Here is a tiny trained network, its code and every weight. The questions are about switching its units off for an input and a target symbol, where a switched-off unit gives its printed mean instead of its output.

import numpy as np


def w(rows, s, z=0):
    codes = np.array(rows[::2]) - 128.0
    scale = np.full(codes.shape[1], s)
    scale[-1] = z or s
    return codes * scale


def norm(h):
    return h / np.sqrt((h * h).mean(-1, keepdims=True) + 1e-5)


def f(y):
    return y / 2 * (1 + np.tanh(0.7978845608 * (y + 0.044715 * y**3)))


def softmax(a):
    e = np.exp(a - a.max(-1, keepdims=True))
    return e / e.sum(-1, keepdims=True)


def log_softmax(a):
    a = a - a.max(-1, keepdims=True)
    return a - np.log(np.exp(a).sum(-1, keepdims=True))


def net(x, mask):
    ids = ['αδεζθμω'.index(c) for c in x.split()]
    T = len(ids)
    res = E[ids] + P[:T]
    r = norm(res)
    for j in range(3):
        rows = slice(2 * j, 2 * j + 2)
        q, k, v = (r @ M[0][rows].T for M in (Q, K, V))
        z = softmax(np.where(np.tri(T) > 0, q @ k.T / 2**0.5, -1e9)) @ v
        o = O[0][rows]
        res = res + np.where(mask[j], z, o[:, -1]) @ o[:, :-1]
    y = f(norm(res) @ A[0][:, :-1].T + A[0][:, -1])
    res = res + np.where(mask[3:15], y, B[0][:, -1]) @ B[0][:, :-1]
    return log_softmax(norm(res)[-1] @ U[:, :-1].T + U[:, -1])


Q, K, V, O, A, B = {}, {}, {}, {}, {}, {}
E = w([
[117,137,104,144],'α',
[127,96,160,202],'δ',
[254,125,60,130],'ε',
[96,127,142,162],'ζ',
[105,99,129,131],'θ',
[132,112,172,156],'μ',
[108,126,79,197],'ω',
],0.029)
P = w([
[215,246,153,2],'0',
[139,31,134,157],'1',
[144,34,145,149],'2',
[152,45,153,145],'3',
[153,51,154,148],'4',
[154,52,157,139],'5',
[167,57,161,138],'6',
[168,54,158,134],'7',
[172,54,164,134],'8',
[171,52,170,136],'9',
[176,54,168,133],'10',
],0.006)
Q[0] = w([
[118,160,162,98],'H1',
[95,184,140,103],'H1',
[127,245,159,5],'H2',
[174,157,121,109],'H2',
[149,103,161,166],'H3',
[106,105,203,65],'H3',
],0.022)
K[0] = w([
[132,54,127,170],'H1',
[157,61,83,185],'H1',
[10,28,153,173],'H2',
[127,54,118,143],'H2',
[157,117,74,22],'H3',
[254,15,178,169],'H3',
],0.015)
V[0] = w([
[166,112,101,158],'H1',
[138,98,138,82],'H1',
[113,211,42,135],'H2',
[176,122,126,247],'H2',
[108,111,147,137],'H3',
[150,125,93,186],'H3',
],0.015)
O[0] = w([
[123,202,57,145,7],'H1',
[133,89,102,14,252],'H1',
[116,218,225,104,70],'H2',
[116,255,9,219,63],'H2',
[111,154,48,199,174],'H3',
[227,202,131,91,77],'H3',
],0.009,0.0028)
A[0] = w([
[84,105,139,94,59],'N1',
[118,159,103,45,174],'N2',
[113,61,103,159,61],'N3',
[138,65,180,81,52],'N4',
[139,117,73,164,139],'N5',
[154,164,177,104,112],'N6',
[146,194,86,142,159],'N7',
[218,109,77,158,162],'N8',
[82,158,126,136,133],'N9',
[82,145,193,129,81],'N10',
[183,73,141,8,254],'N11',
[195,152,162,97,115],'N12',
],0.017,0.0047)
B[0] = w([
[52,171,98,133,148],'N1',
[146,50,88,96,139],'N2',
[204,201,164,72,182],'N3',
[9,164,61,112,210],'N4',
[166,90,143,49,187],'N5',
[199,122,61,43,145],'N6',
[25,51,142,118,208],'N7',
[210,106,134,63,199],'N8',
[143,137,183,112,143],'N9',
[207,116,76,132,156],'N10',
[1,2,228,150,254],'N11',
[114,234,142,94,145],'N12',
],0.0096,0.0098)
U = w([
[63,65,158,120,217],'α',
[99,193,95,98,123],'δ',
[214,92,100,100,1],'ε',
[131,213,187,87,85],'ζ',
[170,128,180,236,79],'θ',
[109,124,11,209,125],'μ',
[39,247,134,188,206],'ω',
],0.012,0.0023)

Each question gives the input, a string of symbols that net reads in full, and the target symbol t.
The units are the heads (2 rows each of Q, K, V and O) and the neurons (one row each of A and B). Each row of codes is followed by its name. A weight is (code - 128) times the scale printed after its matrix; where a second scale follows, it is the last column's (O, A, B and U).
mask holds one flag per unit, heads first, then neurons. A switched-off unit (its flag False) gives its mean, the last column of its rows in O or B, instead of its output. The means were averaged over made-up inputs and are rounded, as every weight is.
A unit's drop is (log p(t) with every unit on - log p(t) with that unit switched off) / (log p(t) with every unit on - log p(t) with every unit switched off).
The circuit of an input: a set's keep is (log p(t) with only the set's units on - log p(t) with every unit switched off) / (log p(t) with every unit on - log p(t) with every unit switched off). Starting from the 12 units with the biggest drops (on a tie, the unit counted first), units are removed one at a time, each time the one whose removal leaves the highest keep (on an exact tie, the one counted first), for as long as the keep stays at least 0.8.
units of the circuit, in order: the units of the circuit, biggest drop first
unit that matters most: the unit with the biggest drop
top k neurons: the k neurons with the biggest drops, biggest first
drop when u is switched off: that unit's drop, to one decimal
input μ ε δ δ θ θ ζ, target ω: units of the circuit, in order	[H2]
input α α θ θ ω θ, target ζ: units of the circuit, in order	[H1; H2; N11; N7]
input α μ θ ω, target ζ: units of the circuit, in order	[H2; N11]
input ε ζ ε μ θ ζ θ ω μ θ, target δ: top 2 neurons	[N11; N6]
input ε ε δ θ δ δ θ, target δ: units of the circuit, in order	[H2; N11]
input μ θ ζ, target ε: units of the circuit, in order	[H2; N11; N3; N4]
input ζ ε θ ω θ ω θ θ ε θ, target θ: units of the circuit, in order	[H1; N4; H2; N11]
input θ θ δ α θ θ ω ω α ε δ, target θ: units of the circuit, in order	[H2; N11; N4]
input ε α θ θ ζ θ δ, target θ: top 2 neurons	[N4; N3]
input δ ε θ δ θ θ ζ δ ω, target μ: top 2 neurons	[N11; N7]
input ζ θ δ ζ, target θ: top 2 neurons	[N4; N11]
input ε θ ω ω ζ θ δ δ α, target δ: drop when N7 is switched off	0.2
input ω ω ω θ θ θ θ ω, target ω: drop when H1 is switched off	0.0
input ω ω δ μ θ θ, target ω: drop when H2 is switched off	1.2
input ζ ω δ ζ δ α, target θ: unit that matters most	H1
